Below are the code and all the weights of a small trained network. Each question names an input and a class and asks about switching units off, where a switched-off unit gives its printed mean instead of its output.

import numpy as np


def w(rows, s, z=0):
    codes = np.array(rows[::2]) - 128.0
    scale = np.full(codes.shape[1], s)
    scale[-1] = z or s
    return codes * scale


def norm(h):
    return h / np.sqrt((h * h).mean(-1, keepdims=True) + 1e-5)


def f(y):
    return np.maximum(y, 0)


def log_softmax(a):
    a = a - a.max(-1, keepdims=True)
    return a - np.log(np.exp(a).sum(-1, keepdims=True))


def net(x, mask):
    res = np.array(x, float).reshape(1, 2) / 4 @ E
    u = 0
    for l in range(3):
        y = f(norm(res) @ A[l][:, :-1].T + A[l][:, -1])
        res = res + np.where(mask[u : u + 9], y, B[l][:, -1]) @ B[l][:, :-1]
        u += 9
    return log_softmax(norm(res)[-1] @ U[:, :-1].T + U[:, -1])


A, B = {}, {}
E = w([
[56,160,36,198,253,194],'x0',
[182,184,106,199,46,68],'x1',
],0.0054)
A[0] = w([
[121,121,111,126,196,148,96],'L0N1',
[172,189,92,193,162,141,207],'L0N2',
[33,41,166,143,164,55,122],'L0N3',
[37,126,64,153,77,83,143],'L0N4',
[162,119,125,62,210,254,57],'L0N5',
[164,124,171,43,131,126,250],'L0N6',
[189,76,13,113,120,50,156],'L0N7',
[156,107,149,116,120,76,88],'L0N8',
[129,198,100,191,90,145,242],'L0N9',
],0.0061,0.0016)
B[0] = w([
[141,172,2,46,75,69,207],'L0N1',
[136,60,122,100,64,105,237],'L0N2',
[136,192,95,95,69,192,189],'L0N3',
[66,156,141,108,194,100,178],'L0N4',
[114,120,246,137,137,180,255],'L0N5',
[71,162,28,103,165,114,251],'L0N6',
[106,148,110,154,155,200,190],'L0N7',
[114,126,125,77,221,146,192],'L0N8',
[123,140,188,74,149,146,242],'L0N9',
],0.0044,0.004)
A[1] = w([
[121,56,121,109,234,139,90],'L1N1',
[162,1,92,124,140,50,35],'L1N2',
[161,96,168,101,192,70,70],'L1N3',
[237,72,161,149,62,31,235],'L1N4',
[117,148,168,244,66,111,21],'L1N5',
[57,114,55,186,181,252,251],'L1N6',
[243,149,163,8,160,116,120],'L1N7',
[92,162,116,46,153,136,146],'L1N8',
[127,182,133,213,108,38,79],'L1N9',
],0.0052,0.0011)
B[1] = w([
[190,179,123,110,110,88,184],'L1N1',
[57,96,87,82,75,52,138],'L1N2',
[91,240,129,98,145,47,140],'L1N3',
[60,124,61,156,177,123,218],'L1N4',
[107,234,148,111,179,112,160],'L1N5',
[138,93,127,124,106,39,254],'L1N6',
[113,96,117,164,128,134,219],'L1N7',
[130,170,102,253,121,151,229],'L1N8',
[188,173,152,88,197,142,177],'L1N9',
],0.0054,0.0055)
A[2] = w([
[61,58,173,75,20,60,197],'L2N1',
[112,50,132,113,166,154,196],'L2N2',
[187,105,55,48,88,67,112],'L2N3',
[161,155,107,181,166,194,103],'L2N4',
[152,216,128,193,133,82,57],'L2N5',
[105,132,120,214,118,163,43],'L2N6',
[161,178,80,203,143,160,255],'L2N7',
[102,134,127,2,173,229,37],'L2N8',
[156,68,126,137,136,134,65],'L2N9',
],0.0073,0.00091)
B[2] = w([
[114,124,79,175,160,143,204],'L2N1',
[170,139,164,131,2,120,158],'L2N2',
[90,106,116,155,168,142,203],'L2N3',
[115,95,131,106,130,119,168],'L2N4',
[147,145,177,65,147,166,254],'L2N5',
[101,114,128,185,152,177,161],'L2N6',
[141,96,146,157,57,128,232],'L2N7',
[175,178,164,121,127,97,221],'L2N8',
[99,160,147,92,148,92,128],'L2N9',
],0.0081,0.0058)
U = w([
[192,237,215,55,134,98,209],'0',
[50,125,35,185,173,69,188],'1',
[109,80,200,216,45,249,139],'2',
[170,54,123,69,109,140,2],'3',
[183,24,138,75,113,118,1],'4',
[164,40,149,79,133,131,4],'5',
[147,72,124,66,111,150,15],'6',
],0.013,0.0073)

Each question gives the input, the list of numbers given to net, and the class t.
The units are the neurons (one row each of A and B). Each row of codes is followed by its name. A weight is (code - 128) times the scale printed after its matrix; where a second scale follows, it is the last column's (A, B and U).
mask holds one flag per neuron, layer by layer. A switched-off neuron (its flag False) gives its mean, the last column of its row in B, instead of its output. The means were averaged over made-up inputs and are rounded, as every weight is.
A unit's drop is (log p(t) with every unit on - log p(t) with that unit switched off) / (log p(t) with every unit on - log p(t) with every unit switched off).
most important unit: the unit with the biggest drop
top k neurons: the k neurons with the biggest drops, biggest first
top k neurons in layer l: the k neurons of layer l with the biggest drops, biggest first
drop of u: that unit's drop, to one decimal
input [0,3], class 2: top neuron => L0N9
input [7,7], class 0: top 2 neurons in layer 1 => L1N4, L1N9
input [3,3], class 2: top 3 neurons => L0N9, L0N4, L0N2
input [2,-2], class 2: top 2 neurons => L1N8, L0N5
input [2,-1], class 2: top 2 neurons => L1N8, L0N1
input [-3,3], class 2: top 4 neurons => L1N6, L0N8, L0N2, L0N7
input [-7,6], class 1: top 2 neurons => L1N8, L1N4
input [4,-5], class 0: top 3 neurons => L0N5, L1N4, L1N7
input [8,-8], class 0: top 3 neurons in layer 1 => L1N4, L1N7, L1N1
input [2,2], class 2: top 2 neurons => L0N9, L0N2
input [1,-4], class 0: top 2 neurons => L0N5, L2N8
input [-3,-3], class 2: top 2 neurons in layer 0 => L0N9, L0N6
input [3,-3], class 2: top 2 neurons => L1N8, L0N5
input [-4,1], class 1: most important unit => L0N3
input [-2,-3], class 2: top 3 neurons in layer 0 => L0N9, L0N6, L0N3
input [0,-7], class 0: drop of L2N8 => 0.1
input [3,-6], class 0: drop of L0N5 => 1.3
input [1,-2], class 2: drop of L1N8 => 1.6
input [6,7], class 0: drop of L2N5 => 0.1
input [-7,-5], class 1: top neuron => L2N1
input [-4,2], class 1: top 2 neurons => L1N8, L0N3
